Here is a tiny trained network, its code and every weight. The questions are about switching its units off for an input and a target symbol, where a switched-off unit gives its printed mean instead of its output.

import numpy as np


def w(rows, s, z=0):
    codes = np.array(rows[::2]) - 128.0
    scale = np.full(codes.shape[1], s)
    scale[-1] = z or s
    return codes * scale


def norm(h):
    return h / np.sqrt((h * h).mean(-1, keepdims=True) + 1e-5)


def softmax(a):
    e = np.exp(a - a.max(-1, keepdims=True))
    return e / e.sum(-1, keepdims=True)


def log_softmax(a):
    a = a - a.max(-1, keepdims=True)
    return a - np.log(np.exp(a).sum(-1, keepdims=True))


def net(x, mask):
    ids = ['Θαγδεηλμξπστφψω'.index(c) for c in x.split()]
    T = len(ids)
    res = E[ids] + P[:T]
    u = 0
    for l in range(2):
        r = norm(res)
        for j in range(3):
            rows = slice(2 * j, 2 * j + 2)
            q, k, v = (r @ M[l][rows].T for M in (Q, K, V))
            z = softmax(np.where(np.tri(T) > 0, q @ k.T / 2**0.5, -1e9)) @ v
            o = O[l][rows]
            res = res + np.where(mask[u + j], z, o[:, -1]) @ o[:, :-1]
        u += 3
    return log_softmax(norm(res)[-1] @ U[:, :-1].T + U[:, -1])


Q, K, V, O = {}, {}, {}, {}
E = w([
[119,48,116,161,149,45,131,129,102],'Θ',
[138,151,178,114,83,155,128,129,128],'α',
[78,84,108,228,112,22,174,88,116],'γ',
[164,115,161,98,117,152,162,97,121],'δ',
[85,114,161,144,105,189,159,145,113],'ε',
[149,166,177,116,169,169,139,114,124],'η',
[154,63,137,187,197,81,84,158,158],'λ',
[166,109,143,90,154,150,131,114,150],'μ',
[84,122,165,188,205,113,101,71,160],'ξ',
[127,140,166,78,141,140,152,132,162],'π',
[88,132,131,133,114,141,162,181,151],'σ',
[120,38,148,197,120,159,83,153,250],'τ',
[156,136,190,107,74,130,144,225,97],'φ',
[157,111,167,115,125,141,243,211,93],'ψ',
[135,124,96,169,88,185,153,158,87],'ω',
],0.019)
P = w([
[1,97,126,97,32,115,41,192,26],'0',
[154,54,247,127,203,141,175,112,61],'1',
[156,77,242,110,185,138,194,122,91],'2',
[152,119,185,135,170,119,179,87,125],'3',
[169,154,166,111,148,115,171,115,181],'4',
[171,186,151,107,106,99,190,111,205],'5',
[136,194,174,111,48,93,210,207,206],'6',
],0.0083)
Q[0] = w([
[123,78,86,175,152,33,19,74,155],'L0H1',
[163,91,208,184,127,103,191,150,140],'L0H1',
[110,102,67,118,138,99,39,93,129],'L0H2',
[108,168,102,50,132,175,148,146,77],'L0H2',
[190,131,159,86,135,202,249,127,128],'L0H3',
[160,70,161,210,126,82,125,138,175],'L0H3',
],0.013)
K[0] = w([
[139,152,151,121,160,99,236,106,247],'L0H1',
[94,93,98,77,90,81,98,187,225],'L0H1',
[131,139,147,180,121,115,180,80,122],'L0H2',
[61,65,162,99,133,123,100,104,99],'L0H2',
[67,153,95,46,115,135,117,86,44],'L0H3',
[187,175,98,139,109,168,155,200,150],'L0H3',
],0.013)
V[0] = w([
[108,82,130,152,130,41,99,94,159],'L0H1',
[145,79,75,165,49,171,119,129,102],'L0H1',
[156,56,171,133,133,203,192,182,137],'L0H2',
[141,127,44,135,111,186,111,169,42],'L0H2',
[123,92,108,147,126,197,10,86,187],'L0H3',
[153,144,143,114,129,97,46,114,61],'L0H3',
],0.011)
O[0] = w([
[161,132,78,39,87,114,133,95,161,160],'L0H1',
[166,166,110,131,113,196,98,104,66,155],'L0H1',
[169,46,159,147,143,98,139,81,125,254],'L0H2',
[169,128,114,80,153,94,124,126,247,108],'L0H2',
[105,59,134,115,81,146,136,186,137,51],'L0H3',
[78,128,102,116,174,148,173,192,126,118],'L0H3',
],0.013,0.0066)
Q[1] = w([
[60,105,107,131,124,104,43,109,122],'L1H1',
[169,114,92,168,153,53,98,100,144],'L1H1',
[192,196,150,124,136,180,238,155,107],'L1H2',
[161,92,171,97,96,99,132,109,139],'L1H2',
[46,84,74,141,130,96,5,98,126],'L1H3',
[97,95,116,84,84,126,152,163,97],'L1H3',
],0.016)
K[1] = w([
[147,130,159,209,109,35,154,66,87],'L1H1',
[198,134,146,148,69,74,122,164,131],'L1H1',
[98,131,90,7,128,161,102,245,67],'L1H2',
[92,63,119,95,63,165,157,86,213],'L1H2',
[187,20,201,205,116,62,206,105,182],'L1H3',
[99,69,128,94,179,124,63,102,137],'L1H3',
],0.013)
V[1] = w([
[130,146,16,158,140,125,45,144,178],'L1H1',
[98,27,117,140,180,78,19,126,177],'L1H1',
[222,112,25,171,172,187,232,154,55],'L1H2',
[132,176,170,52,193,70,138,206,69],'L1H2',
[217,110,120,116,110,105,124,248,101],'L1H3',
[86,205,115,191,85,152,50,155,178],'L1H3',
],0.012)
O[1] = w([
[177,203,176,153,140,98,246,89,137,77],'L1H1',
[128,183,240,101,50,95,108,142,150,186],'L1H1',
[162,142,201,145,117,82,199,206,6,8],'L1H2',
[118,186,157,72,101,29,86,13,92,146],'L1H2',
[197,128,38,172,161,107,125,227,166,120],'L1H3',
[159,52,216,123,211,102,150,120,137,131],'L1H3',
],0.011,0.014)
U = w([
[164,232,146,48,91,93,154,99,110,95],'Θ',
[145,201,121,118,88,234,116,114,99,124],'α',
[86,172,14,96,148,136,208,108,125,182],'γ',
[140,183,137,164,175,127,177,165,101,254],'δ',
[102,69,156,40,84,100,196,133,112,114],'ε',
[166,64,114,82,123,149,170,62,59,95],'η',
[127,154,88,91,73,78,127,205,153,165],'λ',
[101,174,103,110,131,147,99,179,41,200],'μ',
[56,146,81,59,100,150,66,101,135,126],'ξ',
[2,136,197,173,158,73,120,190,96,158],'π',
[163,186,209,202,119,108,72,81,64,92],'σ',
[119,42,148,156,91,207,112,158,135,84],'τ',
[104,73,41,150,230,107,119,162,125,116],'φ',
[216,177,51,173,154,83,55,114,126,108],'ψ',
[176,89,116,124,139,84,164,93,240,69],'ω',
],0.015,0.0094)

Each question gives the input, a string of symbols that net reads in full, and the target symbol t.
The units are the heads (2 rows each of Q, K, V and O). Each row of codes is followed by its name. A weight is (code - 128) times the scale printed after its matrix; where a second scale follows, it is the last column's (O and U).
mask holds one flag per head, layer by layer. A switched-off head (its flag False) gives its mean, the last column of its rows in O, instead of its output. The means were averaged over made-up inputs and are rounded, as every weight is.
A unit's drop is (log p(t) with every unit on - log p(t) with that unit switched off) / (log p(t) with every unit on - log p(t) with every unit switched off).
The circuit of an input: a set's keep is (log p(t) with only the set's units on - log p(t) with every unit switched off) / (log p(t) with every unit on - log p(t) with every unit switched off). Starting from all 6 units, units are removed one at a time, each time the one whose removal leaves the highest keep (on an exact tie, the one counted first), for as long as the keep stays at least 0.8.
circuit, biggest first: the units of the circuit, biggest drop first
most important unit: the unit with the biggest drop
heads that matter: for each layer, one digit per head in row order, 1 if its drop is at least 0.15 and else 0, layers parted by /
input γ π η τ π σ, target η: most important unit	L0H2
input σ σ π α γ, target π: heads that matter	110 / 010
input τ π π π π, target α: circuit, biggest first	[L1H2, L0H1, L1H3]
input π π π ψ τ, target ψ: heads that matter	001 / 001
input λ λ σ λ, target σ: heads that matter	001 / 000
input ω η λ α π Θ, target π: heads that matter	110 / 000
input ξ σ σ π, target ε: circuit, biggest first	[L0H3, L1H2]
input σ τ π π π ε π, target ω: circuit, biggest first	[L0H2, L1H3]
input π π π ψ γ σ τ, target τ: heads that matter	010 / 010
input ε σ ω ξ σ π π, target τ: circuit, biggest first	[L0H1, L1H2, L0H2]
input ω φ μ λ, target φ: heads that matter	100 / 100
input π α Θ, target π: circuit, biggest first	[L0H1, L1H2]
input Θ π σ γ π, target γ: heads that matter	100 / 100
input α α δ λ σ, target φ: most important unit	L1H1
input μ μ ψ π π π, target λ: heads that matter	011 / 001
input ω ξ σ σ π σ ξ, target σ: heads that matter	011 / 000
input τ π μ π ω ε ω, target α: circuit, biggest first	[L0H3, L1H2, L0H1, L1H1]
input ψ η φ γ λ φ, target σ: heads that matter	101 / 010
input ψ γ σ, target σ: circuit, biggest first	[L0H3, L0H1]
input ω π γ ξ λ α, target δ: circuit, biggest first	[L0H1, L1H2, L0H2]
input τ ξ σ π σ γ, target σ: circuit, biggest first	[L0H3, L0H2]
input φ ω μ, target ψ: circuit, biggest first	[L1H3]
input π π λ, target π: circuit, biggest first	[L0H1, L0H2]
input ξ τ μ δ η σ, target ε: circuit, biggest first	[L0H2, L0H1, L1H2]
input ω π ξ ψ φ λ λ, target φ: heads that matter	111 / 100
